Below are the code and all the weights of a small trained network. Each question names an input and a class and asks about switching units off, where a switched-off unit gives its printed mean instead of its output.

import numpy as np


def w(rows, s, z=0):
    codes = np.array(rows[::2]) - 128.0
    scale = np.full(codes.shape[1], s)
    scale[-1] = z or s
    return codes * scale


def f(y):
    return y / 2 * (1 + np.tanh(0.7978845608 * (y + 0.044715 * y**3)))


def log_softmax(a):
    a = a - a.max(-1, keepdims=True)
    return a - np.log(np.exp(a).sum(-1, keepdims=True))


def net(x, mask):
    res = np.array(x, float).reshape(1, 4) / 4 @ E
    y = f(res @ A[0][:, :-1].T + A[0][:, -1])
    res = res + np.where(mask, y, B[0][:, -1]) @ B[0][:, :-1]
    return log_softmax(res[-1] @ U[:, :-1].T + U[:, -1])


A, B = {}, {}
E = w([
[150,120,42,42,83,92,32],'x0',
[186,46,109,229,64,199,98],'x1',
[215,96,96,116,231,88,152],'x2',
[125,119,120,75,182,254,123],'x3',
],0.0098)
A[0] = w([
[181,112,127,138,162,102,138,153],'n1',
[28,136,155,135,53,143,96,118],'n2',
[108,146,146,169,179,190,183,133],'n3',
[118,119,151,173,124,112,241,100],'n4',
[31,155,121,98,52,233,128,76],'n5',
[139,111,82,160,180,106,128,62],'n6',
[119,137,74,72,108,109,118,125],'n7',
[196,87,156,181,74,152,112,140],'n8',
[119,203,110,138,156,131,114,85],'n9',
[45,160,117,84,172,83,167,89],'n10',
[133,100,73,103,117,123,62,63],'n11',
[174,127,101,192,76,140,129,116],'n12',
[178,119,124,162,107,153,117,67],'n13',
[145,117,73,89,118,149,60,112],'n14',
[105,149,175,231,147,66,154,127],'n15',
[215,106,92,134,195,97,144,102],'n16',
[150,131,144,170,84,45,130,85],'n17',
[206,107,119,151,187,83,137,89],'n18',
[177,160,106,109,87,95,53,90],'n19',
[111,129,105,94,172,211,118,61],'n20',
[30,159,119,179,67,115,114,114],'n21',
[116,120,147,102,182,248,134,158],'n22',
[118,137,167,157,147,156,184,54],'n23',
[133,80,97,173,104,154,119,85],'n24',
[203,91,128,171,81,134,136,106],'n25',
[112,172,146,145,98,13,153,122],'n26',
[171,31,117,152,126,148,126,147],'n27',
[126,119,70,96,105,132,92,105],'n28',
[110,154,163,52,152,129,157,167],'n29',
[175,61,136,132,107,182,119,106],'n30',
[146,82,62,100,103,81,91,254],'n31',
[133,117,97,192,98,150,107,119],'n32',
[134,103,131,205,94,16,147,81],'n33',
[159,71,100,87,203,128,162,126],'n34',
[139,198,112,88,141,80,179,105],'n35',
[88,153,173,80,152,76,132,88],'n36',
[156,133,222,172,142,150,144,155],'n37',
],0.011,0.009)
B[0] = w([
[90,156,103,119,161,160,145,183],'n1',
[104,149,62,126,143,153,200,203],'n2',
[167,144,116,151,69,94,131,208],'n3',
[178,147,128,134,84,89,157,194],'n4',
[89,101,86,145,165,145,168,213],'n5',
[87,80,105,126,123,88,153,144],'n6',
[166,124,139,147,73,125,134,173],'n7',
[123,151,166,96,109,159,127,223],'n8',
[111,74,145,110,83,128,131,134],'n9',
[127,115,210,73,84,156,124,194],'n10',
[164,104,134,135,83,98,147,166],'n11',
[108,132,150,90,113,150,132,193],'n12',
[117,96,151,112,106,113,138,154],'n13',
[153,126,138,165,75,104,146,185],'n14',
[157,132,114,164,95,126,115,213],'n15',
[94,120,71,137,156,147,208,207],'n16',
[99,41,131,177,134,141,72,185],'n17',
[83,118,101,113,166,132,183,193],'n18',
[164,119,125,150,98,103,155,178],'n19',
[108,6,110,166,147,62,41,171],'n20',
[94,110,77,129,186,160,178,191],'n21',
[123,86,116,184,109,130,67,235],'n22',
[157,86,125,125,83,66,151,162],'n23',
[124,107,164,98,94,128,137,173],'n24',
[108,142,157,58,111,134,119,195],'n25',
[113,99,145,146,143,151,97,215],'n26',
[81,161,159,94,133,160,117,209],'n27',
[180,130,120,144,101,87,139,166],'n28',
[127,138,169,116,95,180,89,202],'n29',
[125,113,177,103,117,139,112,189],'n30',
[166,177,126,168,107,147,133,255],'n31',
[108,142,157,72,109,157,140,184],'n32',
[111,42,115,179,165,137,44,212],'n33',
[101,98,95,137,153,168,157,196],'n34',
[111,121,163,113,109,161,151,188],'n35',
[116,116,175,91,103,150,146,178],'n36',
[191,175,126,146,90,97,144,206],'n37',
],0.012)
U = w([
[91,139,221,48,110,170,146,116],'0',
[64,129,34,140,170,158,251,114],'1',
[107,73,111,202,141,133,26,133],'2',
[221,164,122,178,79,80,188,100],'3',
[142,243,122,190,158,207,108,253],'4',
[103,145,118,85,151,76,117,104],'5',
[116,182,120,129,187,97,109,98],'6',
],0.011,0.013)

Each question gives the input, the list of numbers given to net, and the class t.
The units are the neurons (one row each of A and B). Each row of codes is followed by its name. A weight is (code - 128) times the scale printed after its matrix; where a second scale follows, it is the last column's (A, B and U).
mask holds one flag per neuron, in row order. A switched-off neuron (its flag False) gives its mean, the last column of its row in B, instead of its output. The means were averaged over made-up inputs and are rounded, as every weight is.
A unit's drop is (log p(t) with every unit on - log p(t) with that unit switched off) / (log p(t) with every unit on - log p(t) with every unit switched off).
The circuit of an input: a set's keep is (log p(t) with only the set's units on - log p(t) with every unit switched off) / (log p(t) with every unit on - log p(t) with every unit switched off). Starting from the 12 units with the biggest drops (on a tie, the unit counted first), units are removed one at a time, each time the one whose removal leaves the highest keep (on an exact tie, the one counted first), for as long as the keep stays at least 0.8.
units of the circuit, in order: the units of the circuit, biggest drop first
k most important neurons: the k neurons with the biggest drops, biggest first
drop of u: that unit's drop, to one decimal
input [-2,-5,5,-4], class 0: units of the circuit, in order => (n10)
input [7,-7,6,-5], class 0: 2 most important neurons => (n10, n35)
input [7,-2,-3,-6], class 3: 3 most important neurons => (n19, n31, n22)
input [-4,2,1,4], class 2: 2 most important neurons => (n22, n31)
input [8,2,8,1], class 1: 3 most important neurons => (n16, n34, n18)
input [0,0,-6,6], class 1: 2 most important neurons => (n5, n2)
input [6,6,-8,0], class 1: 3 most important neurons => (n2, n5, n21)
input [8,-3,-7,-3], class 3: 4 most important neurons => (n7, n28, n19, n31)
input [1,0,-3,0], class 4: 3 most important neurons => (n16, n18, n34)
input [-4,5,2,-7], class 2: 2 most important neurons => (n33, n17)
input [3,-6,5,8], class 2: 2 most important neurons => (n20, n22)
input [-5,0,1,6], class 2: 2 most important neurons => (n22, n20)
input [1,7,1,7], class 0: 2 most important neurons => (n27, n33)
input [1,-3,5,-4], class 1: units of the circuit, in order => (n16)
input [0,-6,-8,-4], class 1: drop of n2 => 1.1
input [1,5,1,-4], class 0: drop of n22 => 0.1
input [1,5,6,5], class 1: drop of n34 => 0.4
